[[127  98 127 127 104 107 143 110 113 145]
 [122  99 137 133 111 112 143 124 111 139]]
->
[[127  98 127 127 104 107 143 110 113 145]]

[[130 152]
 [129 129]
 [128 128]
 [128 128]
 [138 133]
 [132 130]
 [125 126]
 [139 134]
 [129 128]]
->
[[130 152]
 [128 128]
 [138 133]
 [125 126]
 [129 128]]

[[134 127]
 [150 128]
 [110 105]
 [119 128]
 [130 136]]
->
[[134 127]
 [110 105]
 [130 136]]

[[135 128 139 121 131 133 155]
 [148 119 107 133 125 124 133]
 [112 124 128 111 140 142 137]
 [103 132 134 122 132 132 112]
 [157 125 124 141 123 133 127]
 [108 129 117 125 126 110 120]
 [114 138 153 123 130 127 137]
 [116 125 109 128 127 120 106]
 [106 125 114 114 132 118 129]
 [118 131 143 127 134 148 112]
 [147 126 121 136 120 114 145]
 [131 122 103 126 125 112 134]]
->
[[135 128 139 121 131 133 155]
 [112 124 128 111 140 142 137]
 [157 125 124 141 123 133 127]
 [114 138 153 123 130 127 137]
 [106 125 114 114 132 118 129]
 [147 126 121 136 120 114 145]]

[[122 125 108 108 110 107 132 115 119]
 [131 128 113 113 110 109 132 112 125]
 [136 120 127 135 126 124 120 121 124]
 [129 132 127 122 122 125 132 123 132]
 [124 123 138 140 141 139 122 141 127]
 [131 129 119 118 116 116 130 118 128]]
->
[[122 125 108 108 110 107 132 115 119]
 [136 120 127 135 126 124 120 121 124]
 [124 123 138 140 141 139 122 141 127]]

[[126 131 127 121 126 132 129]
 [136 129 132 132 130 125 128]
 [143 140 128 126 125 123 126]
 [135 147 130 126 123 131 126]
 [133 127 137 129 130 129 130]
 [131 130 130 139 129 126 126]
 [113 106 130 130 134 129 131]
 [120 128 139 125 129 140 132]
 [124 128 129 125 128 132 129]
 [124 139 129 145 128 132 125]
 [126 128 138 128 129 135 131]]
->
[[126 131 127 121 126 132 129]
 [143 140 128 126 125 123 126]
 [133 127 137 129 130 129 130]
 [113 106 130 130 134 129 131]
 [124 128 129 125 128 132 129]
 [126 128 138 128 129 135 131]]

[[102 119 148]
 [145  99 121]
 [145  99 134]
 [144  99 121]]
->
[[102 119 148]
 [145  99 134]]

[[131 121 117 123 131 132 127 128 134 125 134 129]
 [125 119  99 122 126 126 132 131 139 117 129 131]
 [118 138 111 121 123 134 136 121 139 121 114 121]
 [126 121 143 123 133 130 121 125 127 133 127 124]
 [132 130 105 134 120 122 122 130 127 123 125 133]
 [119 129 129 126 136 131 121 131 129 130 132 133]
 [121 131 151 130 128 127 123 129 127 135 123 122]]
->
[[131 121 117 123 131 132 127 128 134 125 134 129]
 [118 138 111 121 123 134 136 121 139 121 114 121]
 [132 130 105 134 120 122 122 130 127 123 125 133]
 [121 131 151 130 128 127 123 129 127 135 123 122]]

[[120 120 127 130 130 124 130 131 129 134]
 [129 116 122 135 128 127 128 135 117 130]
 [131 127 125 123 128 132 123 135 125 124]
 [113 131 124 132 128 124 129 133 127 130]
 [128 109 135 124 130 125 131 130 125 130]
 [125 137 124 132 131 121 129 115 134 133]
 [123 154 124 133 130 122 125 125 133 122]]
->
[[120 120 127 130 130 124 130 131 129 134]
 [131 127 125 123 128 132 123 135 125 124]
 [128 109 135 124 130 125 131 130 125 130]
 [123 154 124 133 130 122 125 125 133 122]]
---
[[141 146 125 152 128 133 123 133 128 110 124 145 128 126 142]
 [132 139 130 147 132 128 118 129 132 132 121 126 130 129 119]]
->
[[142 141 146 125 152 128 133 123 133 128 110 124 145 128 126]
 [119 132 139 130 147 132 128 118 129 132 132 121 126 130 129]]

[[153 155 119 116 155 155 116 112 154 135]
 [116 115 127 103 122 133 135 146 108 111]
 [109 131 146 141 155 134 119 137 134 121]
 [123 147 118 112 114 139 137 132 106 116]
 [131 126 128 116 101 110 102 140 113 133]
 [128 150 154 125 113 125 142 127 130 111]]
->
[[135 153 155 119 116 155 155 116 112 154]
 [111 116 115 127 103 122 133 135 146 108]
 [121 109 131 146 141 155 134 119 137 134]
 [116 123 147 118 112 114 139 137 132 106]
 [133 131 126 128 116 101 110 102 140 113]
 [111 128 150 154 125 113 125 142 127 130]]

[[135 139 124 134 127 115 128 133 123]
 [126 123 127 123 131 118 137 128 129]
 [129 134 130 137 131 155 114 128 117]]
->
[[123 135 139 124 134 127 115 128 133]
 [129 126 123 127 123 131 118 137 128]
 [117 129 134 130 137 131 155 114 128]]

[[131 115 123 116 124 133 115]
 [127 127 118 111 109 128 103]
 [128 126 122 118 118 132 114]
 [130 121 127 131 132 140 131]
 [132 130 142 125 143 130 123]
 [128 140 137 125 132 131 119]
 [131 130 132 115 142 140 129]]
->
[[115 131 115 123 116 124 133]
 [103 127 127 118 111 109 128]
 [114 128 126 122 118 118 132]
 [131 130 121 127 131 132 140]
 [123 132 130 142 125 143 130]
 [119 128 140 137 125 132 131]
 [129 131 130 132 115 142 140]]

[[122 140]
 [117 101]
 [136 109]
 [133 122]
 [142 120]
 [133 122]
 [127 115]
 [128 134]
 [126 126]
 [112 128]
 [136 128]]
->
[[140 122]
 [101 117]
 [109 136]
 [122 133]
 [120 142]
 [122 133]
 [115 127]
 [134 128]
 [126 126]
 [128 112]
 [128 136]]

[[126 150]
 [134 110]]
->
[[150 126]
 [110 134]]
